Below is a small trained network, with its code and all its weights. Each question gives an input and a class and asks what happens when units are switched off, that is, made to give their printed mean instead of their output.

import numpy as np


def w(rows, s, z=0):
    codes = np.array(rows[::2]) - 128.0
    scale = np.full(codes.shape[1], s)
    scale[-1] = z or s
    return codes * scale


def f(y):
    return np.maximum(y, 0)


def log_softmax(a):
    a = a - a.max(-1, keepdims=True)
    return a - np.log(np.exp(a).sum(-1, keepdims=True))


def net(x, mask):
    res = np.array(x, float).reshape(1, 6) / 4 @ E
    y = f(res @ A[0][:, :-1].T + A[0][:, -1])
    res = res + np.where(mask, y, B[0][:, -1]) @ B[0][:, :-1]
    return log_softmax(res[-1] @ U[:, :-1].T + U[:, -1])


A, B = {}, {}
E = w([
[182,213,74,122,63,186,86,71,149],'x0',
[136,179,60,103,119,233,139,163,146],'x1',
[155,141,179,157,158,211,51,57,98],'x2',
[254,103,42,172,79,140,67,161,27],'x3',
[201,127,159,107,157,114,87,213,139],'x4',
[119,189,130,43,149,115,127,106,70],'x5',
],0.01)
A[0] = w([
[219,169,179,63,138,74,93,169,122,98],'neuron 1',
[109,162,105,33,138,159,149,162,113,52],'neuron 2',
[104,105,140,118,129,43,142,72,7,194],'neuron 3',
[78,148,160,113,86,119,165,80,198,201],'neuron 4',
[147,151,226,106,174,191,72,134,99,120],'neuron 5',
[53,217,101,3,180,184,198,194,74,138],'neuron 6',
[114,15,99,215,152,181,142,189,125,233],'neuron 7',
[112,71,143,181,89,97,122,78,182,101],'neuron 8',
[166,119,92,80,112,29,158,175,94,251],'neuron 9',
[55,125,72,151,108,198,173,43,97,210],'neuron 10',
[93,127,230,152,136,131,140,63,175,202],'neuron 11',
],0.011,0.0029)
B[0] = w([
[86,73,71,155,196,121,116,202,36,196],'neuron 1',
[109,125,111,195,159,102,123,134,186,183],'neuron 2',
[219,121,144,61,77,127,125,158,98,212],'neuron 3',
[128,82,86,225,152,142,104,136,161,237],'neuron 4',
[137,143,191,112,222,141,156,80,75,194],'neuron 5',
[127,130,123,217,96,129,124,73,246,251],'neuron 6',
[228,142,163,174,44,56,135,171,163,208],'neuron 7',
[121,170,105,192,153,159,145,117,157,186],'neuron 8',
[117,111,72,161,50,120,138,160,172,213],'neuron 9',
[79,80,152,152,175,112,121,104,218,235],'neuron 10',
[135,176,113,201,153,178,105,125,161,241],'neuron 11',
],0.012,0.015)
U = w([
[152,143,96,91,186,198,100,146,23,21],'0',
[136,74,51,6,52,160,112,43,78,25],'1',
[185,126,149,81,126,216,98,1,99,106],'2',
[14,218,110,21,51,163,192,117,95,30],'3',
[96,118,69,216,124,170,125,63,221,149],'4',
[249,41,86,133,6,86,124,175,133,253],'5',
],0.0072,0.0026)

Each question gives the input, the list of numbers given to net, and the class t.
The units are the neurons (one row each of A and B). Each row of codes is followed by its name. A weight is (code - 128) times the scale printed after its matrix; where a second scale follows, it is the last column's (A, B and U).
mask holds one flag per neuron, in row order. A switched-off neuron (its flag False) gives its mean, the last column of its row in B, instead of its output. The means were averaged over made-up inputs and are rounded, as every weight is.
A unit's drop is (log p(t) with every unit on - log p(t) with that unit switched off) / (log p(t) with every unit on - log p(t) with every unit switched off).
The circuit of an input: a set's keep is (log p(t) with only the set's units on - log p(t) with every unit switched off) / (log p(t) with every unit on - log p(t) with every unit switched off). Starting from all 11 units, units are removed one at a time, each time the one whose removal leaves the highest keep (on an exact tie, the one counted first), for as long as the keep stays at least 0.8.
units of the circuit, in order: the units of the circuit, biggest drop first
top k neurons: the k neurons with the biggest drops, biggest first
drop of u: that unit's drop, to one decimal
input [-3,0,8,7,-1,-4], class 5: units of the circuit, in order => neuron 7
input [-7,-3,7,4,1,3], class 0: units of the circuit, in order => neuron 5; neuron 6
input [7,1,0,7,6,4], class 0: units of the circuit, in order => neuron 1; neuron 6
input [7,6,7,1,7,4], class 0: units of the circuit, in order => neuron 1; neuron 5
input [2,-5,6,-1,8,-8], class 0: units of the circuit, in order => neuron 6; neuron 5; neuron 10
input [-3,0,8,3,-5,-1], class 2: top 2 neurons => neuron 6; neuron 4
input [1,-7,4,3,-8,1], class 2: top 2 neurons => neuron 3; neuron 6
input [-8,2,5,4,8,4], class 0: top 2 neurons => neuron 5; neuron 1
input [-3,8,-7,7,-7,-5], class 5: drop of neuron 2 => 0.0
input [4,-8,4,5,3,4], class 0: drop of neuron 5 => 0.1
input [-1,8,-5,2,6,-2], class 5: drop of neuron 11 => 0.1
